Here is a tiny trained network, its code and every weight. The questions are about switching its units off for an input and a class, where a switched-off unit gives its printed mean instead of its output.

import numpy as np


def w(rows, s, z=0):
    codes = np.array(rows[::2]) - 128.0
    scale = np.full(codes.shape[1], s)
    scale[-1] = z or s
    return codes * scale


def f(y):
    return y / 2 * (1 + np.tanh(0.7978845608 * (y + 0.044715 * y**3)))


def log_softmax(a):
    a = a - a.max(-1, keepdims=True)
    return a - np.log(np.exp(a).sum(-1, keepdims=True))


def net(x, mask):
    res = np.array(x, float).reshape(1, 6) / 4 @ E
    y = f(res @ A[0][:, :-1].T + A[0][:, -1])
    res = res + np.where(mask, y, B[0][:, -1]) @ B[0][:, :-1]
    return log_softmax(res[-1] @ U[:, :-1].T + U[:, -1])


A, B = {}, {}
E = w([
[197,73,227,55,108,143,182,68,181],'x0',
[126,104,106,129,160,115,135,120,139],'x1',
[121,132,130,123,146,94,127,125,138],'x2',
[135,165,97,204,92,168,33,39,249],'x3',
[99,127,142,110,145,99,108,127,141],'x4',
[218,170,133,99,219,181,14,101,49],'x5',
],0.012)
A[0] = w([
[93,70,144,114,110,98,213,249,116,190],'n0',
[1,96,126,178,47,139,202,55,235,62],'n1',
[106,160,140,162,159,151,148,171,62,93],'n2',
[57,77,135,127,78,94,237,215,119,211],'n3',
[155,152,111,173,51,103,166,136,220,218],'n4',
[114,114,143,152,108,114,141,164,181,254],'n5',
[152,94,168,77,75,154,151,27,214,79],'n6',
[210,77,241,55,120,143,168,65,182,211],'n7',
[167,111,84,136,129,153,70,102,153,78],'n8',
[94,158,95,178,198,103,118,208,60,253],'n9',
[128,119,92,78,139,121,109,239,39,157],'n10',
[108,195,50,162,81,74,75,49,132,181],'n11',
[37,145,21,162,77,137,136,149,170,153],'n12',
[78,190,169,124,140,134,99,102,123,177],'n13',
[164,96,201,55,195,156,214,166,118,111],'n14',
],0.0097,0.0052)
B[0] = w([
[160,128,125,170,247,220,55,82,158,238],'n0',
[150,132,81,6,98,97,206,141,142,242],'n1',
[141,154,91,79,161,115,143,129,138,167],'n2',
[180,163,147,227,178,175,26,98,254,253],'n3',
[128,92,81,111,113,94,151,188,194,206],'n4',
[167,165,78,158,81,88,142,185,168,182],'n5',
[209,164,59,66,101,73,108,88,209,198],'n6',
[208,102,144,96,194,45,94,26,56,233],'n7',
[96,173,125,185,122,147,139,24,192,165],'n8',
[95,174,66,92,128,182,193,178,129,223],'n9',
[114,188,53,47,148,152,205,106,108,215],'n10',
[111,136,123,202,122,122,115,162,177,203],'n11',
[14,69,149,174,145,77,142,200,131,210],'n12',
[126,142,104,110,162,156,104,146,158,153],'n13',
[161,102,164,80,145,121,126,72,59,210],'n14',
],0.0088,0.02)
U = w([
[94,166,101,216,144,177,79,137,160,176],'0',
[137,145,71,30,110,97,198,136,132,253],'1',
[185,117,159,157,134,115,69,77,169,54],'2',
[124,89,198,68,140,115,167,98,1,23],'3',
[60,78,131,183,39,76,179,185,153,63],'4',
],0.011,0.0035)

Each question gives the input, the list of numbers given to net, and the class t.
The units are the neurons (one row each of A and B). Each row of codes is followed by its name. A weight is (code - 128) times the scale printed after its matrix; where a second scale follows, it is the last column's (A, B and U).
mask holds one flag per neuron, in row order. A switched-off neuron (its flag False) gives its mean, the last column of its row in B, instead of its output. The means were averaged over made-up inputs and are rounded, as every weight is.
A unit's drop is (log p(t) with every unit on - log p(t) with that unit switched off) / (log p(t) with every unit on - log p(t) with every unit switched off).
The circuit of an input: a set's keep is (log p(t) with only the set's units on - log p(t) with every unit switched off) / (log p(t) with every unit on - log p(t) with every unit switched off). Starting from the 12 units with the biggest drops (on a tie, the unit counted first), units are removed one at a time, each time the one whose removal leaves the highest keep (on an exact tie, the one counted first), for as long as the keep stays at least 0.8.
units of the circuit, in order: the units of the circuit, biggest drop first
most important unit: the unit with the biggest drop
k most important neurons: the k neurons with the biggest drops, biggest first
drop of u: that unit's drop, to one decimal
input [1,-8,-5,-4,-1,-8], class 2: units of the circuit, in order => [n3]
input [-7,5,2,3,-5,0], class 4: units of the circuit, in order => [n0 n12]
input [1,4,8,-2,-6,7], class 3: units of the circuit, in order => [n1 n6 n3]
input [6,-2,-4,0,0,7], class 3: units of the circuit, in order => [n3 n7]
input [1,-7,8,-8,-5,8], class 3: 4 most important neurons => [n14 n1 n6 n4]
input [1,3,8,5,-8,-4], class 1: 3 most important neurons => [n1 n6 n3]
input [5,-3,1,6,8,0], class 1: 3 most important neurons => [n3 n0 n1]
input [6,-7,5,7,8,-1], class 1: 2 most important neurons => [n3 n1]
input [6,8,2,-7,6,0], class 2: 2 most important neurons => [n3 n0]
input [1,-2,8,-6,1,8], class 3: 2 most important neurons => [n14 n1]
input [0,-3,-7,8,5,8], class 0: 2 most important neurons => [n7 n11]
input [6,-1,6,0,-3,3], class 3: 2 most important neurons => [n3 n0]
input [7,-8,-7,-5,-6,1], class 3: 2 most important neurons => [n14 n7]
input [1,1,-2,0,-2,-3], class 2: most important unit => n10
input [-8,-7,-1,0,-2,3], class 1: 4 most important neurons => [n3 n0 n10 n9]
input [0,4,0,-4,6,0], class 0: 4 most important neurons => [n1 n7 n6 n0]
input [-1,6,0,-8,-7,-1], class 0: 2 most important neurons => [n3 n0]
input [1,6,7,7,0,-5], class 1: 2 most important neurons => [n1 n6]
input [-1,8,5,8,8,-6], class 4: 2 most important neurons => [n12 n11]
input [-7,8,-7,1,4,-4], class 4: units of the circuit, in order => [n12]
input [2,-5,-8,5,-3,-5], class 1: drop of n1 => 1.6
input [-3,2,-5,0,-4,5], class 1: drop of n3 => 4.6
input [-1,-2,-7,-6,2,0], class 0: drop of n1 => 0.6
input [-4,-5,-7,7,-8,-1], class 4: drop of n10 => 0.0
